Below are the code and all the weights of a small trained network. Each question names an input and a target symbol and asks about switching units off, where a switched-off unit gives its printed mean instead of its output.

import numpy as np


def w(rows, s, z=0):
    codes = np.array(rows[::2]) - 128.0
    scale = np.full(codes.shape[1], s)
    scale[-1] = z or s
    return codes * scale


def f(y):
    return np.maximum(y, 0)


def softmax(a):
    e = np.exp(a - a.max(-1, keepdims=True))
    return e / e.sum(-1, keepdims=True)


def log_softmax(a):
    a = a - a.max(-1, keepdims=True)
    return a - np.log(np.exp(a).sum(-1, keepdims=True))


def net(x, mask):
    ids = ['αβεηξπστφω'.index(c) for c in x.split()]
    T = len(ids)
    res = E[ids] + P[:T]
    r = res
    for j in range(3):
        rows = slice(4 * j, 4 * j + 4)
        q, k, v = (r @ M[0][rows].T for M in (Q, K, V))
        z = softmax(np.where(np.tri(T) > 0, q @ k.T / 4**0.5, -1e9)) @ v
        o = O[0][rows]
        res = res + np.where(mask[j], z, o[:, -1]) @ o[:, :-1]
    y = f(res @ A[0][:, :-1].T + A[0][:, -1])
    res = res + np.where(mask[3:7], y, B[0][:, -1]) @ B[0][:, :-1]
    return log_softmax(res[-1] @ U[:, :-1].T + U[:, -1])


Q, K, V, O, A, B = {}, {}, {}, {}, {}, {}
E = w([
[75,99,114,86,39],'α',
[67,119,71,60,51],'β',
[146,6,120,235,155],'ε',
[140,122,180,108,132],'η',
[178,135,116,158,134],'ξ',
[164,132,164,136,113],'π',
[76,94,98,87,117],'σ',
[179,139,73,143,187],'τ',
[160,135,139,115,157],'φ',
[117,131,89,103,45],'ω',
],0.02)
P = w([
[7,186,132,196,206],'0',
[60,71,112,137,56],'1',
[100,83,135,99,190],'2',
[163,161,170,150,60],'3',
[147,23,127,77,101],'4',
[149,199,155,78,143],'5',
[199,66,145,38,9],'6',
[203,44,135,18,168],'7',
[171,222,128,122,76],'8',
[136,67,99,72,91],'9',
],0.012)
Q[0] = w([
[80,100,123,158,112],'H1',
[112,158,96,118,46],'H1',
[74,120,65,96,88],'H1',
[174,119,140,120,156],'H1',
[126,167,71,114,32],'H2',
[251,152,167,144,134],'H2',
[121,73,95,97,138],'H2',
[115,57,55,64,43],'H2',
[177,102,213,183,232],'H3',
[95,7,108,146,132],'H3',
[184,194,190,214,174],'H3',
[15,89,69,150,96],'H3',
],0.015)
K[0] = w([
[67,128,98,160,102],'H1',
[124,180,170,188,180],'H1',
[59,194,151,194,147],'H1',
[186,104,127,176,130],'H1',
[81,210,164,113,194],'H2',
[215,144,112,2,126],'H2',
[139,193,83,181,83],'H2',
[90,236,137,148,137],'H2',
[217,46,127,113,74],'H3',
[126,141,164,194,99],'H3',
[179,13,121,81,154],'H3',
[80,132,124,199,137],'H3',
],0.015)
V[0] = w([
[112,93,132,89,153],'H1',
[124,207,101,160,70],'H1',
[96,84,142,133,131],'H1',
[167,196,194,220,121],'H1',
[182,131,189,152,97],'H2',
[91,98,247,144,92],'H2',
[83,147,44,197,90],'H2',
[80,141,172,82,168],'H2',
[61,166,122,97,29],'H3',
[120,147,20,96,164],'H3',
[187,119,96,189,172],'H3',
[81,59,189,166,195],'H3',
],0.015)
O[0] = w([
[123,123,114,126,68,163],'H1',
[98,199,112,157,229,61],'H1',
[164,146,122,80,87,174],'H1',
[143,112,95,98,253,37],'H1',
[142,140,73,91,229,2],'H2',
[123,166,51,180,187,35],'H2',
[138,157,182,138,130,239],'H2',
[100,135,40,150,55,148],'H2',
[144,212,124,183,136,83],'H3',
[84,100,229,123,134,217],'H3',
[102,115,135,42,152,165],'H3',
[212,64,88,94,46,248],'H3',
],0.013,0.0066)
A[0] = w([
[149,24,51,148,78,254],'N1',
[68,14,254,145,130,107],'N2',
[81,109,161,234,7,113],'N3',
[157,83,187,18,108,10],'N4',
],0.0056,0.0059)
B[0] = w([
[33,168,142,154,113,248],'N1',
[169,180,117,185,110,241],'N2',
[162,91,99,97,248,253],'N3',
[179,169,129,148,172,252],'N4',
],0.011,0.024)
U = w([
[202,129,73,170,135,7],'α',
[168,70,125,170,185,61],'β',
[183,133,93,90,129,107],'ε',
[162,124,88,186,91,64],'η',
[143,84,142,76,199,173],'ξ',
[159,141,76,105,167,149],'π',
[178,2,116,192,142,195],'σ',
[169,113,162,140,130,61],'τ',
[80,88,161,126,126,254],'φ',
[109,159,136,138,147,134],'ω',
],0.0098,0.008)

Each question gives the input, a string of symbols that net reads in full, and the target symbol t.
The units are the heads (4 rows each of Q, K, V and O) and the neurons (one row each of A and B). Each row of codes is followed by its name. A weight is (code - 128) times the scale printed after its matrix; where a second scale follows, it is the last column's (O, A, B and U).
mask holds one flag per unit, heads first, then neurons. A switched-off unit (its flag False) gives its mean, the last column of its rows in O or B, instead of its output. The means were averaged over made-up inputs and are rounded, as every weight is.
A unit's drop is (log p(t) with every unit on - log p(t) with that unit switched off) / (log p(t) with every unit on - log p(t) with every unit switched off).
The circuit of an input: a set's keep is (log p(t) with only the set's units on - log p(t) with every unit switched off) / (log p(t) with every unit on - log p(t) with every unit switched off). Starting from all 7 units, units are removed one at a time, each time the one whose removal leaves the highest keep (on an exact tie, the one counted first), for as long as the keep stays at least 0.8.
circuit, biggest first: the units of the circuit, biggest drop first
top k neurons: the k neurons with the biggest drops, biggest first
which heads matter: for each layer, one digit per head in row order, 1 if its drop is at least 0.15 and else 0, layers parted by /
input β φ ε τ ε ω β π, target β: top 3 neurons -> [N3; N1; N2]
input ω α σ β α ξ ε τ, target ε: circuit, biggest first -> [H3; H1]
input π σ ξ τ η φ, target η: which heads matter -> 111
input η ω φ ε ω σ α, target η: which heads matter -> 011
input φ ε ω σ ξ σ, target φ: circuit, biggest first -> [H2; N2; N4]
input τ φ φ φ φ, target φ: circuit, biggest first -> [N3; N2; N4; H3]
input τ ε ω, target τ: circuit, biggest first -> [N2; H2; H3; N4]
input ω ξ ξ, target ξ: circuit, biggest first -> [H2; H3]
input σ α η, target α: circuit, biggest first -> [H3]
input τ τ η ξ β ε τ σ, target τ: which heads matter -> 011
input τ τ φ τ ξ ξ, target ξ: circuit, biggest first -> [H2; N2]
input τ σ β ω ω φ τ ξ, target τ: which heads matter -> 111
input ε σ φ φ σ ε φ η, target φ: top 2 neurons -> [N3; N2]
input τ τ ξ π σ ω τ ξ β β, target τ: circuit, biggest first -> [N2; H2; N4; H3]
input ω φ β, target ω: which heads matter -> 101
input τ β π ε τ ξ φ, target ξ: top 2 neurons -> [N1; N2]
input α τ ε φ, target ε: circuit, biggest first -> [N3; H3]
input τ β ω η σ β ω τ ω φ, target ω: circuit, biggest first -> [H3]
input ε τ η, target τ: circuit, biggest first -> [H2; N2]
input ξ σ τ σ β φ σ τ, target σ: which heads matter -> 101
input τ η φ ω τ β σ σ, target τ: circuit, biggest first -> [N2; H2; N4]
input τ π τ β τ β, target τ: top 3 neurons -> [N2; N3; N4]
input φ τ τ π β, target φ: top 3 neurons -> [N1; N3; N2]
input τ τ φ τ, target φ: top 2 neurons -> [N3; N1]
